Below is a small trained network, with its code and all its weights. Each question gives an input and a class and asks what happens when units are switched off, that is, made to give their printed mean instead of their output.

import numpy as np


def w(rows, s, z=0):
    codes = np.array(rows[::2]) - 128.0
    scale = np.full(codes.shape[1], s)
    scale[-1] = z or s
    return codes * scale


def norm(h):
    return h / np.sqrt((h * h).mean(-1, keepdims=True) + 1e-5)


def f(y):
    return np.maximum(y, 0)


def log_softmax(a):
    a = a - a.max(-1, keepdims=True)
    return a - np.log(np.exp(a).sum(-1, keepdims=True))


def net(x, mask):
    res = np.array(x, float).reshape(1, 4) / 4 @ E
    u = 0
    for l in range(2):
        y = f(norm(res) @ A[l][:, :-1].T + A[l][:, -1])
        res = res + np.where(mask[u : u + 10], y, B[l][:, -1]) @ B[l][:, :-1]
        u += 10
    return log_softmax(norm(res)[-1] @ U[:, :-1].T + U[:, -1])


A, B = {}, {}
E = w([
[150,213,164,142,113,68,34],'x0',
[45,160,129,131,69,154,75],'x1',
[93,172,132,214,156,255,174],'x2',
[102,119,84,155,201,90,83],'x3',
],0.0071)
A[0] = w([
[114,133,85,218,179,100,34,125],'L0N1',
[97,76,83,159,173,79,189,140],'L0N2',
[168,115,160,122,209,137,136,3],'L0N3',
[164,122,149,139,180,147,155,5],'L0N4',
[224,93,143,72,67,61,208,136],'L0N5',
[135,180,100,177,145,201,2,46],'L0N6',
[213,216,169,221,212,144,121,111],'L0N7',
[162,210,210,153,179,114,151,60],'L0N8',
[117,130,128,164,140,192,222,130],'L0N9',
[132,232,84,67,115,205,127,53],'L0N10',
],0.0089,0.0047)
B[0] = w([
[103,154,136,64,124,181,189,216],'L0N1',
[40,117,61,88,123,142,129,193],'L0N2',
[130,193,120,36,124,195,87,143],'L0N3',
[47,182,64,157,177,74,79,140],'L0N4',
[149,42,156,65,160,37,159,254],'L0N5',
[130,173,13,90,177,70,80,194],'L0N6',
[150,153,96,184,15,69,44,212],'L0N7',
[165,105,158,225,2,100,90,169],'L0N8',
[94,88,129,229,167,66,183,219],'L0N9',
[161,134,211,132,228,90,121,158],'L0N10',
],0.0081,0.0072)
A[1] = w([
[105,206,55,129,49,164,16,185],'L1N1',
[91,224,145,125,181,122,84,41],'L1N2',
[173,119,50,95,113,61,69,170],'L1N3',
[120,174,235,60,108,64,22,116],'L1N4',
[131,79,211,215,121,189,162,123],'L1N5',
[115,123,175,47,139,133,140,48],'L1N6',
[186,90,135,49,82,134,129,52],'L1N7',
[103,186,56,72,194,198,56,92],'L1N8',
[170,96,186,170,113,247,140,2],'L1N9',
[92,153,56,88,139,166,52,30],'L1N10',
],0.011,0.0038)
B[1] = w([
[172,77,183,85,124,66,123,234],'L1N1',
[113,16,18,43,127,121,193,166],'L1N2',
[71,167,161,155,131,205,110,246],'L1N3',
[130,192,43,249,97,117,185,233],'L1N4',
[59,204,170,111,168,175,100,165],'L1N5',
[150,61,166,204,188,110,34,159],'L1N6',
[156,96,189,105,151,108,2,173],'L1N7',
[183,46,21,68,79,247,225,184],'L1N8',
[110,201,213,124,130,190,78,132],'L1N9',
[189,131,84,101,46,215,231,177],'L1N10',
],0.0088,0.011)
U = w([
[186,191,105,226,41,69,56,205],'0',
[20,60,88,192,214,173,200,147],'1',
[79,228,216,181,169,222,133,75],'2',
[199,20,196,38,199,57,39,167],'3',
[185,205,178,14,117,154,110,2],'4',
[191,125,9,62,32,219,217,170],'5',
],0.014,0.0099)

Each question gives the input, the list of numbers given to net, and the class t.
The units are the neurons (one row each of A and B). Each row of codes is followed by its name. A weight is (code - 128) times the scale printed after its matrix; where a second scale follows, it is the last column's (A, B and U).
mask holds one flag per neuron, layer by layer. A switched-off neuron (its flag False) gives its mean, the last column of its row in B, instead of its output. The means were averaged over made-up inputs and are rounded, as every weight is.
A unit's drop is (log p(t) with every unit on - log p(t) with that unit switched off) / (log p(t) with every unit on - log p(t) with every unit switched off).
The circuit of an input: a set's keep is (log p(t) with only the set's units on - log p(t) with every unit switched off) / (log p(t) with every unit on - log p(t) with every unit switched off). Starting from the 12 units with the biggest drops (on a tie, the unit counted first), units are removed one at a time, each time the one whose removal leaves the highest keep (on an exact tie, the one counted first), for as long as the keep stays at least 0.8.
units of the circuit, in order: the units of the circuit, biggest drop first
unit that matters most: the unit with the biggest drop
top k neurons: the k neurons with the biggest drops, biggest first
k most important neurons of layer l: the k neurons of layer l with the biggest drops, biggest first
drop when u is switched off: that unit's drop, to one decimal
input [3,-1,-1,-8], class 0: top 2 neurons : (L1N4; L1N1)
input [4,3,2,0], class 5: unit that matters most : L0N6
input [-7,6,-2,1], class 1: top 4 neurons : (L0N6; L1N8; L0N7; L0N9)
input [-5,6,-7,2], class 3: 4 most important neurons of layer 1 : (L1N7; L1N8; L1N4; L1N6)
input [1,2,3,-4], class 2: 2 most important neurons of layer 0 : (L0N9; L0N2)
input [-6,0,-5,3], class 3: top 3 neurons : (L1N4; L0N5; L0N9)
input [-8,-8,-1,-1], class 1: top 3 neurons : (L0N9; L1N1; L0N2)
input [-5,0,5,-6], class 2: 2 most important neurons of layer 1 : (L1N5; L1N9)
input [4,-2,-6,1], class 0: top 2 neurons : (L1N4; L1N1)
input [4,-4,-5,4], class 0: 2 most important neurons of layer 1 : (L1N4; L1N1)
input [-5,8,-8,-7], class 3: 2 most important neurons of layer 0 : (L0N7; L0N5)
input [-1,4,5,-2], class 1: 4 most important neurons of layer 0 : (L0N9; L0N6; L0N8; L0N10)
input [8,8,-5,-4], class 5: 2 most important neurons of layer 1 : (L1N2; L1N10)
input [3,-4,-6,-7], class 3: units of the circuit, in order : (L0N5)
input [-7,5,-4,-2], class 3: drop when L1N4 is switched off : 0.1
input [6,6,1,-4], class 5: drop when L0N6 is switched off : 0.2
input [2,-7,7,-1], class 0: drop when L0N7 is switched off : 0.3
input [1,-8,4,-2], class 0: drop when L0N7 is switched off : 0.2
input [-2,-5,2,-4], class 1: top 2 neurons : (L0N9; L1N1)
input [1,7,-4,1], class 5: unit that matters most : L0N5
input [-8,7,3,-5], class 2: 2 most important neurons of layer 1 : (L1N5; L1N9)
